Here is a tiny trained network, its code and every weight. The questions are about switching its units off for an input and a class, where a switched-off unit gives its printed mean instead of its output.

import numpy as np


def w(rows, s, z=0):
    codes = np.array(rows[::2]) - 128.0
    scale = np.full(codes.shape[1], s)
    scale[-1] = z or s
    return codes * scale


def norm(h):
    return h / np.sqrt((h * h).mean(-1, keepdims=True) + 1e-5)


def f(y):
    return np.maximum(y, 0)


def log_softmax(a):
    a = a - a.max(-1, keepdims=True)
    return a - np.log(np.exp(a).sum(-1, keepdims=True))


def net(x, mask):
    res = np.array(x, float).reshape(1, 6) / 4 @ E
    u = 0
    for l in range(4):
        y = f(norm(res) @ A[l][:, :-1].T + A[l][:, -1])
        res = res + np.where(mask[u : u + 5], y, B[l][:, -1]) @ B[l][:, :-1]
        u += 5
    return log_softmax(norm(res)[-1] @ U[:, :-1].T + U[:, -1])


A, B = {}, {}
E = w([
[110,99,144,174,181],'x0',
[108,131,45,243,150],'x1',
[163,41,116,61,145],'x2',
[143,254,253,128,166],'x3',
[24,63,200,215,127],'x4',
[108,127,171,55,63],'x5',
],0.0069)
A[0] = w([
[133,138,55,110,57,64],'L0N0',
[131,96,108,135,125,1],'L0N1',
[159,145,165,247,162,46],'L0N2',
[166,78,55,147,156,83],'L0N3',
[120,193,2,19,43,73],'L0N4',
],0.0079,0.003)
B[0] = w([
[135,87,5,155,10,184],'L0N0',
[176,134,153,209,198,134],'L0N1',
[120,145,50,192,113,201],'L0N2',
[183,10,56,130,171,204],'L0N3',
[153,127,1,87,108,252],'L0N4',
],0.0076,0.0048)
A[1] = w([
[254,150,162,43,203,172],'L1N0',
[121,65,48,132,153,9],'L1N1',
[110,155,181,200,179,98],'L1N2',
[114,222,105,38,136,238],'L1N3',
[222,131,147,22,221,74],'L1N4',
],0.0061,0.0013)
B[1] = w([
[40,38,111,66,158,244],'L1N0',
[146,109,133,195,113,252],'L1N1',
[210,164,147,132,87,209],'L1N2',
[2,62,91,114,122,235],'L1N3',
[13,226,87,171,125,225],'L1N4',
],0.0083,0.0033)
A[2] = w([
[103,1,168,171,93,215],'L2N0',
[153,192,117,157,66,249],'L2N1',
[140,241,185,47,104,8],'L2N2',
[161,173,107,152,170,95],'L2N3',
[122,144,189,142,128,142],'L2N4',
],0.0085,0.0014)
B[2] = w([
[221,20,162,167,208,254],'L2N0',
[254,58,146,136,123,196],'L2N1',
[58,129,51,144,204,175],'L2N2',
[218,165,186,161,116,159],'L2N3',
[103,64,60,148,69,164],'L2N4',
],0.0074,0.0051)
A[3] = w([
[64,2,161,166,165,139],'L3N0',
[54,151,169,126,204,105],'L3N1',
[53,190,132,6,240,122],'L3N2',
[79,198,126,243,40,110],'L3N3',
[246,129,172,177,116,254],'L3N4',
],0.0077,0.0051)
B[3] = w([
[154,165,205,58,163,247],'L3N0',
[177,105,4,109,145,162],'L3N1',
[16,164,96,75,168,199],'L3N2',
[170,197,127,196,127,176],'L3N3',
[74,219,166,81,88,254],'L3N4',
],0.011,0.0068)
U = w([
[24,193,78,75,166,141],'0',
[116,127,217,112,141,160],'1',
[176,114,6,111,28,226],'2',
[132,134,127,47,158,3],'3',
[185,76,108,170,203,45],'4',
[170,249,132,225,141,156],'5',
],0.018,0.0011)

Each question gives the input, the list of numbers given to net, and the class t.
The units are the neurons (one row each of A and B). Each row of codes is followed by its name. A weight is (code - 128) times the scale printed after its matrix; where a second scale follows, it is the last column's (A, B and U).
mask holds one flag per neuron, layer by layer. A switched-off neuron (its flag False) gives its mean, the last column of its row in B, instead of its output. The means were averaged over made-up inputs and are rounded, as every weight is.
A unit's drop is (log p(t) with every unit on - log p(t) with that unit switched off) / (log p(t) with every unit on - log p(t) with every unit switched off).
The circuit of an input: a set's keep is (log p(t) with only the set's units on - log p(t) with every unit switched off) / (log p(t) with every unit on - log p(t) with every unit switched off). Starting from the 12 units with the biggest drops (on a tie, the unit counted first), units are removed one at a time, each time the one whose removal leaves the highest keep (on an exact tie, the one counted first), for as long as the keep stays at least 0.8.
units of the circuit, in order: the units of the circuit, biggest drop first
top k neurons: the k neurons with the biggest drops, biggest first
top k neurons in layer l: the k neurons of layer l with the biggest drops, biggest first
drop when u is switched off: that unit's drop, to one decimal
input [5,2,7,2,-5,3], class 0: units of the circuit, in order -> L1N4
input [-6,-5,-5,-8,5,-6], class 4: units of the circuit, in order -> L2N0, L0N4
input [7,3,7,-4,-5,3], class 4: top 2 neurons -> L0N3, L2N0
input [-1,0,-3,-5,1,-4], class 4: units of the circuit, in order -> L0N4, L2N0
input [-6,-3,0,-6,5,-3], class 3: top 2 neurons -> L3N0, L3N4
input [4,3,-4,-6,2,-3], class 4: top 2 neurons -> L0N3, L2N0
input [-3,1,2,-2,0,-6], class 4: top 2 neurons -> L0N3, L0N4
input [1,-7,4,-3,-6,6], class 0: top 2 neurons -> L1N4, L3N2
input [-3,3,0,2,1,6], class 2: top 2 neurons in layer 3 -> L3N2, L3N4
input [6,-5,1,-6,4,2], class 1: top 3 neurons in layer 3 -> L3N0, L3N4, L3N1
input [5,-5,-1,-6,0,-3], class 4: top 2 neurons -> L0N3, L2N0
input [-1,2,-2,-1,4,-1], class 5: top 2 neurons -> L0N2, L1N0
input [2,-1,2,-2,-3,-6], class 4: top 2 neurons -> L0N3, L3N2
input [8,8,8,5,7,5], class 1: top 4 neurons -> L2N0, L3N0, L3N4, L1N4
input [-5,-5,6,-8,8,-6], class 4: top neuron -> L2N0
input [6,7,-6,-4,-1,2], class 5: top 2 neurons in layer 1 -> L1N0, L1N3
input [-1,3,6,2,3,0], class 1: drop when L3N4 is switched off -> 0.2
input [-4,7,6,3,1,8], class 2: drop when L0N4 is switched off -> 0.1
input [8,5,3,6,-7,2], class 0: drop when L1N0 is switched off -> 0.3
input [6,-5,-5,7,-4,-4], class 0: top neuron in layer 3 -> L3N2
